Here is a tiny trained network, its code and every weight. The questions are about switching its units off for an input and a target symbol, where a switched-off unit gives its printed mean instead of its output.

import numpy as np


def w(rows, s, z=0):
    codes = np.array(rows[::2]) - 128.0
    scale = np.full(codes.shape[1], s)
    scale[-1] = z or s
    return codes * scale


def norm(h):
    return h / np.sqrt((h * h).mean(-1, keepdims=True) + 1e-5)


def f(y):
    return np.maximum(y, 0)


def softmax(a):
    e = np.exp(a - a.max(-1, keepdims=True))
    return e / e.sum(-1, keepdims=True)


def log_softmax(a):
    a = a - a.max(-1, keepdims=True)
    return a - np.log(np.exp(a).sum(-1, keepdims=True))


def net(x, mask):
    ids = ['Ψαδεζθ'.index(c) for c in x.split()]
    T = len(ids)
    res = E[ids] + P[:T]
    u = 0
    for l in range(3):
        q, k, v = (norm(res) @ M[l].T for M in (Q, K, V))
        z = softmax(np.where(np.tri(T) > 0, q @ k.T / 2**0.5, -1e9)) @ v
        res = res + np.where(mask[u], z, O[l][:, -1]) @ O[l][:, :-1]
        u += 1
        y = f(norm(res) @ A[l][:, :-1].T + A[l][:, -1])
        res = res + np.where(mask[u : u + 4], y, B[l][:, -1]) @ B[l][:, :-1]
        u += 4
    return log_softmax(norm(res)[-1] @ U[:, :-1].T + U[:, -1])


Q, K, V, O, A, B = {}, {}, {}, {}, {}, {}
E = w([
[191,110,123,132,171],'Ψ',
[80,169,47,125,76],'α',
[134,189,113,112,135],'δ',
[124,95,78,167,2],'ε',
[37,171,193,78,111],'ζ',
[167,173,185,236,108],'θ',
],0.015)
P = w([
[119,254,77,85,122],'0',
[125,170,98,93,160],'1',
[75,211,84,92,161],'2',
[141,114,115,98,100],'3',
[160,114,107,117,105],'4',
[137,117,112,123,119],'5',
[142,124,111,128,134],'6',
[136,117,110,132,139],'7',
[120,136,110,130,122],'8',
[160,46,80,167,97],'9',
[114,111,102,151,133],'10',
],0.0049)
Q[0] = w([
[74,58,132,162,190],'0.h1',
[170,2,21,133,130],'0.h1',
],0.0039)
K[0] = w([
[77,2,63,200,72],'0.h1',
[146,123,89,49,177],'0.h1',
],0.0058)
V[0] = w([
[105,254,150,205,180],'0.h1',
[79,132,179,201,121],'0.h1',
],0.0054)
O[0] = w([
[84,110,161,255,116,255],'0.h1',
[137,79,92,217,126,120],'0.h1',
],0.0057,0.0034)
A[0] = w([
[84,130,144,106,74,51],'0.n1',
[73,108,50,171,120,135],'0.n2',
[129,146,109,170,63,67],'0.n3',
[2,130,175,124,192,253],'0.n4',
],0.0082,0.0012)
B[0] = w([
[226,254,157,176,130,191],'0.n1',
[112,254,182,89,96,161],'0.n2',
[69,53,127,130,181,167],'0.n3',
[237,5,124,101,134,254],'0.n4',
],0.0074)
Q[1] = w([
[139,210,47,146,141],'1.h1',
[139,127,254,129,133],'1.h1',
],0.0089)
K[1] = w([
[133,211,157,61,74],'1.h1',
[105,1,95,207,169],'1.h1',
],0.0068)
V[1] = w([
[116,231,176,136,96],'1.h1',
[123,67,3,219,174],'1.h1',
],0.0056)
O[1] = w([
[9,83,146,128,124,193],'1.h1',
[166,221,77,188,171,3],'1.h1',
],0.011,0.0035)
A[1] = w([
[223,164,162,151,139,130],'1.n1',
[149,11,178,107,60,255],'1.n2',
[119,141,1,130,175,178],'1.n3',
[131,98,145,55,118,98],'1.n4',
],0.0073,0.0029)
B[1] = w([
[71,87,22,164,103,167],'1.n1',
[230,164,163,95,255,249],'1.n2',
[70,148,183,176,33,133],'1.n3',
[177,82,176,98,67,165],'1.n4',
],0.0075,0.011)
Q[2] = w([
[187,213,2,187,200],'2.h1',
[159,20,132,152,194],'2.h1',
],0.005)
K[2] = w([
[171,143,255,121,158],'2.h1',
[114,123,143,182,93],'2.h1',
],0.0097)
V[2] = w([
[89,71,27,55,165],'2.h1',
[72,102,156,150,254],'2.h1',
],0.0072)
O[2] = w([
[112,69,50,144,89,254],'2.h1',
[77,10,111,132,79,230],'2.h1',
],0.011,0.00058)
A[2] = w([
[77,95,188,33,93,175],'2.n1',
[130,108,113,170,139,11],'2.n2',
[90,90,123,2,216,212],'2.n3',
[13,17,163,218,148,17],'2.n4',
],0.0052,0.0012)
B[2] = w([
[144,66,183,32,161,208],'2.n1',
[101,208,254,97,54,134],'2.n2',
[150,183,35,229,65,253],'2.n3',
[230,162,83,228,201,177],'2.n4',
],0.0051,0.0046)
U = w([
[160,170,48,150,91,175],'Ψ',
[77,168,125,108,136,232],'α',
[99,68,132,161,129,93],'δ',
[132,246,139,123,161,3],'ε',
[126,108,181,95,151,189],'ζ',
[111,169,176,214,140,65],'θ',
],0.011,0.003)

Each question gives the input, a string of symbols that net reads in full, and the target symbol t.
The units are the heads (2 rows each of Q, K, V and O) and the neurons (one row each of A and B). Each row of codes is followed by its name. A weight is (code - 128) times the scale printed after its matrix; where a second scale follows, it is the last column's (O, A, B and U).
mask holds one flag per unit, layer by layer, with each layer's heads first. A switched-off unit (its flag False) gives its mean, the last column of its rows in O or B, instead of its output. The means were averaged over made-up inputs and are rounded, as every weight is.
A unit's drop is (log p(t) with every unit on - log p(t) with that unit switched off) / (log p(t) with every unit on - log p(t) with every unit switched off).
The circuit of an input: a set's keep is (log p(t) with only the set's units on - log p(t) with every unit switched off) / (log p(t) with every unit on - log p(t) with every unit switched off). Starting from the 12 units with the biggest drops (on a tie, the unit counted first), units are removed one at a time, each time the one whose removal leaves the highest keep (on an exact tie, the one counted first), for as long as the keep stays at least 0.8.
units of the circuit, in order: the units of the circuit, biggest drop first
top k neurons: the k neurons with the biggest drops, biggest first
k most important neurons of layer l: the k neurons of layer l with the biggest drops, biggest first
input ε ζ Ψ, target ε: units of the circuit, in order => (2.h1, 0.n4)
input ε δ ζ δ, target ε: units of the circuit, in order => (0.n4)
input Ψ δ Ψ, target Ψ: 2 most important neurons of layer 0 => (0.n2, 0.n3)
input Ψ ζ Ψ ζ δ, target Ψ: 3 most important neurons of layer 0 => (0.n2, 0.n4, 0.n1)
input ζ ε α Ψ Ψ Ψ ζ Ψ ε ζ, target Ψ: top 2 neurons => (0.n1, 1.n1)
input δ ζ Ψ, target δ: top 2 neurons => (0.n4, 0.n2)
input ζ α Ψ ζ Ψ ζ, target Ψ: top 2 neurons => (0.n1, 0.n2)
input Ψ ε ζ ζ ζ ε ζ α, target α: units of the circuit, in order => (0.n2, 1.h1)
input θ Ψ δ, target θ: top 2 neurons => (2.n4, 1.n3)
input δ ζ Ψ θ Ψ ζ δ δ, target δ: top 2 neurons => (0.n4, 1.n2)
input Ψ ε Ψ ε Ψ ζ δ, target Ψ: top 3 neurons => (1.n2, 0.n2, 1.n1)
input α θ ε, target α: units of the circuit, in order => (0.n4, 0.n2, 1.h1)
input ε ζ α Ψ ζ ζ ε, target ε: top 2 neurons => (1.n2, 0.n4)
input Ψ ζ Ψ, target Ψ: 2 most important neurons of layer 2 => (2.n3, 2.n1)
input θ θ ζ ε, target θ: top neuron => (0.n4)
input θ δ α ζ ε, target θ: 2 most important neurons of layer 1 => (1.n4, 1.n2)
input θ δ ζ Ψ Ψ θ θ Ψ, target θ: top 2 neurons => (0.n4, 1.n3)
input ε ζ ε Ψ ε ζ δ, target ε: top 2 neurons => (0.n4, 1.n1)
input θ δ ζ δ θ δ ε δ, target θ: top 2 neurons => (2.n4, 1.n1)
input ζ ζ δ, target ζ: units of the circuit, in order => (1.h1)
input ζ Ψ ε, target ζ: 2 most important neurons of layer 0 => (0.n3, 0.n1)
input ζ ζ α Ψ ζ ε, target ζ: 2 most important neurons of layer 1 => (1.n1, 1.n2)
